Here is a tiny trained network, its code and every weight. The questions are about switching its units off for an input and a class, where a switched-off unit gives its printed mean instead of its output.

import numpy as np


def w(rows, s, z=0):
    codes = np.array(rows[::2]) - 128.0
    scale = np.full(codes.shape[1], s)
    scale[-1] = z or s
    return codes * scale


def f(y):
    return y / 2 * (1 + np.tanh(0.7978845608 * (y + 0.044715 * y**3)))


def log_softmax(a):
    a = a - a.max(-1, keepdims=True)
    return a - np.log(np.exp(a).sum(-1, keepdims=True))


def net(x, mask):
    res = np.array(x, float).reshape(1, 5) / 4 @ E
    y = f(res @ A[0][:, :-1].T + A[0][:, -1])
    res = res + np.where(mask, y, B[0][:, -1]) @ B[0][:, :-1]
    return log_softmax(res[-1] @ U[:, :-1].T + U[:, -1])


A, B = {}, {}
E = w([
[54,96,159,118,197,112,107],'x0',
[142,122,141,163,146,197,15],'x1',
[249,118,146,90,125,89,145],'x2',
[122,88,179,200,66,137,147],'x3',
[120,85,229,25,136,191,130],'x4',
],0.012)
A[0] = w([
[149,112,124,155,87,181,129,138],'N0',
[155,190,125,134,133,167,107,104],'N1',
[131,174,141,66,202,198,92,253],'N2',
[182,66,165,100,251,50,123,205],'N3',
[204,125,118,208,140,120,88,132],'N4',
[118,66,206,111,68,172,180,133],'N5',
],0.011,0.0045)
B[0] = w([
[157,87,156,81,84,136,63,163],'N0',
[123,148,107,93,94,219,57,156],'N1',
[191,74,190,173,210,37,91,247],'N2',
[161,157,187,157,69,69,249,244],'N3',
[158,246,91,142,76,240,99,215],'N4',
[195,96,251,120,89,151,106,221],'N5',
],0.011)
U = w([
[126,114,108,83,131,148,132,12],'0',
[194,130,149,122,84,196,91,143],'1',
[3,120,88,211,201,138,84,172],'2',
[164,79,176,125,125,80,190,169],'3',
[184,73,84,29,168,113,111,122],'4',
[173,209,64,128,107,89,214,173],'5',
[67,87,149,126,113,169,116,42],'6',
[126,65,151,135,113,193,138,46],'7',
],0.013,0.011)

Each question gives the input, the list of numbers given to net, and the class t.
The units are the neurons (one row each of A and B). Each row of codes is followed by its name. A weight is (code - 128) times the scale printed after its matrix; where a second scale follows, it is the last column's (A, B and U).
mask holds one flag per neuron, in row order. A switched-off neuron (its flag False) gives its mean, the last column of its row in B, instead of its output. The means were averaged over made-up inputs and are rounded, as every weight is.
A unit's drop is (log p(t) with every unit on - log p(t) with that unit switched off) / (log p(t) with every unit on - log p(t) with every unit switched off).
The circuit of an input: a set's keep is (log p(t) with only the set's units on - log p(t) with every unit switched off) / (log p(t) with every unit on - log p(t) with every unit switched off). Starting from all 6 units, units are removed one at a time, each time the one whose removal leaves the highest keep (on an exact tie, the one counted first), for as long as the keep stays at least 0.8.
units of the circuit, in order: the units of the circuit, biggest drop first
k most important neurons: the k neurons with the biggest drops, biggest first
drop when u is switched off: that unit's drop, to one decimal
input [-1,-1,-4,0,-5], class 2: units of the circuit, in order : N3
input [8,-6,-2,2,-7], class 2: units of the circuit, in order : N3, N5
input [7,7,4,3,-8], class 5: units of the circuit, in order : N5, N2
input [-7,2,2,-3,8], class 3: 2 most important neurons : N2, N4
input [-3,4,-3,-6,5], class 4: units of the circuit, in order : N3, N2
input [-3,-3,-2,6,-1], class 1: 2 most important neurons : N3, N2
input [1,0,-6,2,8], class 3: 2 most important neurons : N4, N2
input [-4,5,4,-8,-8], class 1: 3 most important neurons : N1, N4, N3
input [5,3,0,5,-2], class 2: units of the circuit, in order : N5, N3
input [-2,0,-1,-7,-2], class 4: 3 most important neurons : N3, N4, N2
input [2,3,-4,4,5], class 3: 3 most important neurons : N4, N2, N1
input [-8,-3,1,-6,1], class 4: 3 most important neurons : N3, N4, N1
input [-6,-3,-8,-1,-3], class 2: 3 most important neurons : N3, N4, N5
input [7,8,-1,6,5], class 3: units of the circuit, in order : N2
input [1,4,-4,2,0], class 2: 2 most important neurons : N5, N3
input [-4,-1,4,5,-5], class 1: 2 most important neurons : N3, N0
input [-1,-3,5,7,-6], class 5: 3 most important neurons : N5, N1, N2
input [2,1,5,0,-1], class 5: drop when N5 is switched off : 0.2
input [-5,-5,4,8,5], class 1: drop when N1 is switched off : -0.1
input [1,5,-4,1,-2], class 2: units of the circuit, in order : N5
input [1,3,-5,-1,5], class 3: drop when N2 is switched off : 0.8
